Below is a small trained network, with its code and all its weights. Each question gives an input and a target symbol and asks what happens when units are switched off, that is, made to give their printed mean instead of their output.

import numpy as np


def w(rows, s, z=0):
    codes = np.array(rows[::2]) - 128.0
    scale = np.full(codes.shape[1], s)
    scale[-1] = z or s
    return codes * scale


def norm(h):
    return h / np.sqrt((h * h).mean(-1, keepdims=True) + 1e-5)


def f(y):
    return np.maximum(y, 0)


def softmax(a):
    e = np.exp(a - a.max(-1, keepdims=True))
    return e / e.sum(-1, keepdims=True)


def log_softmax(a):
    a = a - a.max(-1, keepdims=True)
    return a - np.log(np.exp(a).sum(-1, keepdims=True))


def net(x, mask):
    ids = ['γδζλξφψ'.index(c) for c in x.split()]
    T = len(ids)
    res = E[ids] + P[:T]
    u = 0
    for l in range(2):
        q, k, v = (norm(res) @ M[l].T for M in (Q, K, V))
        z = softmax(np.where(np.tri(T) > 0, q @ k.T / 4**0.5, -1e9)) @ v
        res = res + np.where(mask[u], z, O[l][:, -1]) @ O[l][:, :-1]
        u += 1
        y = f(norm(res) @ A[l][:, :-1].T + A[l][:, -1])
        res = res + np.where(mask[u : u + 16], y, B[l][:, -1]) @ B[l][:, :-1]
        u += 16
    return log_softmax(norm(res)[-1] @ U[:, :-1].T + U[:, -1])


Q, K, V, O, A, B = {}, {}, {}, {}, {}, {}
E = w([
[109,103,142],'γ',
[161,4,102],'δ',
[214,8,100],'ζ',
[186,51,188],'λ',
[135,75,130],'ξ',
[145,52,128],'φ',
[136,140,172],'ψ',
],0.016)
P = w([
[41,87,135],'0',
[168,199,105],'1',
[134,253,134],'2',
[142,120,233],'3',
[141,63,31],'4',
[143,126,233],'5',
[147,76,36],'6',
[206,217,98],'7',
[160,82,32],'8',
[210,215,94],'9',
[9,202,73],'10',
[156,122,236],'11',
],0.0063)
Q[0] = w([
[1,152,107],'0.h1',
[141,94,133],'0.h1',
[148,113,154],'0.h1',
[164,199,118],'0.h1',
],0.0081)
K[0] = w([
[100,137,156],'0.h1',
[159,141,91],'0.h1',
[127,11,128],'0.h1',
[161,166,73],'0.h1',
],0.012)
V[0] = w([
[57,193,88],'0.h1',
[3,79,217],'0.h1',
[161,183,10],'0.h1',
[215,134,214],'0.h1',
],0.0051)
O[0] = w([
[153,197,126,15],'0.h1',
[109,98,154,212],'0.h1',
[2,104,178,1],'0.h1',
[74,127,186,190],'0.h1',
],0.0041,0.0037)
A[0] = w([
[14,126,85,51],'0.n1',
[107,113,146,101],'0.n2',
[149,132,72,97],'0.n3',
[113,101,37,78],'0.n4',
[108,91,207,106],'0.n5',
[161,128,112,162],'0.n6',
[143,199,122,37],'0.n7',
[106,48,149,177],'0.n8',
[84,180,150,14],'0.n9',
[126,119,10,132],'0.n10',
[131,93,98,149],'0.n11',
[127,113,166,125],'0.n12',
[186,155,93,123],'0.n13',
[159,192,155,50],'0.n14',
[82,111,136,87],'0.n15',
[81,169,173,4],'0.n16',
],0.011,0.0033)
B[0] = w([
[182,40,126,146],'0.n1',
[67,66,144,141],'0.n2',
[73,141,239,140],'0.n3',
[88,122,169,160],'0.n4',
[102,212,56,197],'0.n5',
[151,112,69,165],'0.n6',
[112,130,127,138],'0.n7',
[132,66,48,254],'0.n8',
[187,132,82,135],'0.n9',
[102,82,253,164],'0.n10',
[90,111,110,178],'0.n11',
[127,162,94,166],'0.n12',
[41,74,48,154],'0.n13',
[109,111,173,148],'0.n14',
[131,64,104,140],'0.n15',
[156,132,99,137],'0.n16',
],0.0051,0.0076)
Q[1] = w([
[112,255,196],'1.h1',
[42,181,204],'1.h1',
[178,64,87],'1.h1',
[107,106,104],'1.h1',
],0.01)
K[1] = w([
[131,138,165],'1.h1',
[101,147,142],'1.h1',
[124,2,93],'1.h1',
[102,152,101],'1.h1',
],0.014)
V[1] = w([
[144,99,91],'1.h1',
[254,207,133],'1.h1',
[155,183,154],'1.h1',
[117,130,192],'1.h1',
],0.0092)
O[1] = w([
[90,74,70,195],'1.h1',
[168,109,159,2],'1.h1',
[230,4,26,28],'1.h1',
[222,57,114,79],'1.h1',
],0.0041,0.0068)
A[1] = w([
[100,173,81,203],'1.n1',
[69,126,151,116],'1.n2',
[116,58,139,159],'1.n3',
[131,73,112,132],'1.n4',
[113,189,123,252],'1.n5',
[131,183,59,9],'1.n6',
[193,125,119,158],'1.n7',
[47,128,130,82],'1.n8',
[148,137,148,38],'1.n9',
[196,242,112,221],'1.n10',
[143,126,149,105],'1.n11',
[154,176,147,144],'1.n12',
[168,72,124,119],'1.n13',
[165,233,202,90],'1.n14',
[156,168,98,175],'1.n15',
[41,195,249,94],'1.n16',
],0.012,0.003)
B[1] = w([
[74,87,182,192],'1.n1',
[213,109,105,210],'1.n2',
[138,170,114,253],'1.n3',
[129,176,129,221],'1.n4',
[47,143,107,168],'1.n5',
[206,35,119,138],'1.n6',
[127,131,253,172],'1.n7',
[217,145,165,244],'1.n8',
[143,102,132,132],'1.n9',
[100,59,48,157],'1.n10',
[103,121,139,138],'1.n11',
[72,61,54,140],'1.n12',
[91,156,144,203],'1.n13',
[60,109,119,145],'1.n14',
[136,104,74,140],'1.n15',
[130,207,93,182],'1.n16',
],0.0082,0.0062)
U = w([
[22,69,55,94],'γ',
[62,52,186,115],'δ',
[145,79,155,122],'ζ',
[216,142,126,165],'λ',
[108,140,254,112],'ξ',
[63,200,120,250],'φ',
[143,157,6,3],'ψ',
],0.013,0.0037)

Each question gives the input, a string of symbols that net reads in full, and the target symbol t.
The units are the heads (4 rows each of Q, K, V and O) and the neurons (one row each of A and B). Each row of codes is followed by its name. A weight is (code - 128) times the scale printed after its matrix; where a second scale follows, it is the last column's (O, A, B and U).
mask holds one flag per unit, layer by layer, with each layer's heads first. A switched-off unit (its flag False) gives its mean, the last column of its rows in O or B, instead of its output. The means were averaged over made-up inputs and are rounded, as every weight is.
A unit's drop is (log p(t) with every unit on - log p(t) with that unit switched off) / (log p(t) with every unit on - log p(t) with every unit switched off).
The circuit of an input: a set's keep is (log p(t) with only the set's units on - log p(t) with every unit switched off) / (log p(t) with every unit on - log p(t) with every unit switched off). Starting from the 12 units with the biggest drops (on a tie, the unit counted first), units are removed one at a time, each time the one whose removal leaves the highest keep (on an exact tie, the one counted first), for as long as the keep stays at least 0.8.
units of the circuit, in order: the units of the circuit, biggest drop first
unit that matters most: the unit with the biggest drop
top k neurons: the k neurons with the biggest drops, biggest first
k most important neurons of layer l: the k neurons of layer l with the biggest drops, biggest first
input δ φ λ γ δ ξ, target λ: unit that matters most => 1.n8
input ψ γ λ γ, target φ: top 4 neurons => 0.n5, 1.n16, 1.n5, 1.n1
input γ λ ζ, target γ: units of the circuit, in order => 1.n8, 1.n2
input γ γ γ δ λ γ λ γ γ ξ λ, target ζ: 3 most important neurons of layer 0 => 0.n8, 0.n5, 0.n10
input γ δ ξ ζ λ, target γ: 2 most important neurons of layer 1 => 1.n8, 1.n2
input δ λ λ, target δ: 4 most important neurons of layer 1 => 1.n7, 1.n10, 1.n8, 1.n12
input γ γ ψ ψ γ λ λ γ γ, target λ: 4 most important neurons of layer 1 => 1.n8, 1.n2, 1.n1, 1.n7
input γ γ γ γ ψ, target γ: 2 most important neurons of layer 1 => 1.n7, 1.n5
input γ ζ ψ γ ψ ξ γ ψ, target δ: top 3 neurons => 0.n8, 1.n7, 1.n10
input φ φ φ φ γ ψ, target δ: top 2 neurons => 1.n7, 1.n10
input λ γ γ φ, target ψ: 2 most important neurons of layer 0 => 0.n5, 0.n8
input λ γ λ γ ξ ξ γ, target ζ: top 3 neurons => 1.n8, 0.n8, 1.n2
input λ λ λ γ λ ψ ψ φ λ γ λ, target λ: 3 most important neurons of layer 1 => 1.n8, 1.n7, 1.n10
input γ ξ λ ξ λ γ γ ψ ζ ξ ζ φ, target ψ: top 2 neurons => 1.n7, 0.n8
input ζ γ γ δ, target γ: unit that matters most => 1.n8
input γ γ δ δ φ φ λ γ γ φ ψ, target γ: top 2 neurons => 0.n10, 1.n10
input φ γ γ φ γ, target ζ: 3 most important neurons of layer 1 => 1.n8, 1.n2, 1.n5
input ζ ψ γ, target γ: 2 most important neurons of layer 1 => 1.n10, 1.n8
input ψ γ ζ, target γ: top 4 neurons => 1.n8, 0.n13, 1.n2, 1.n16
input γ γ λ, target γ: top neuron => 0.n13
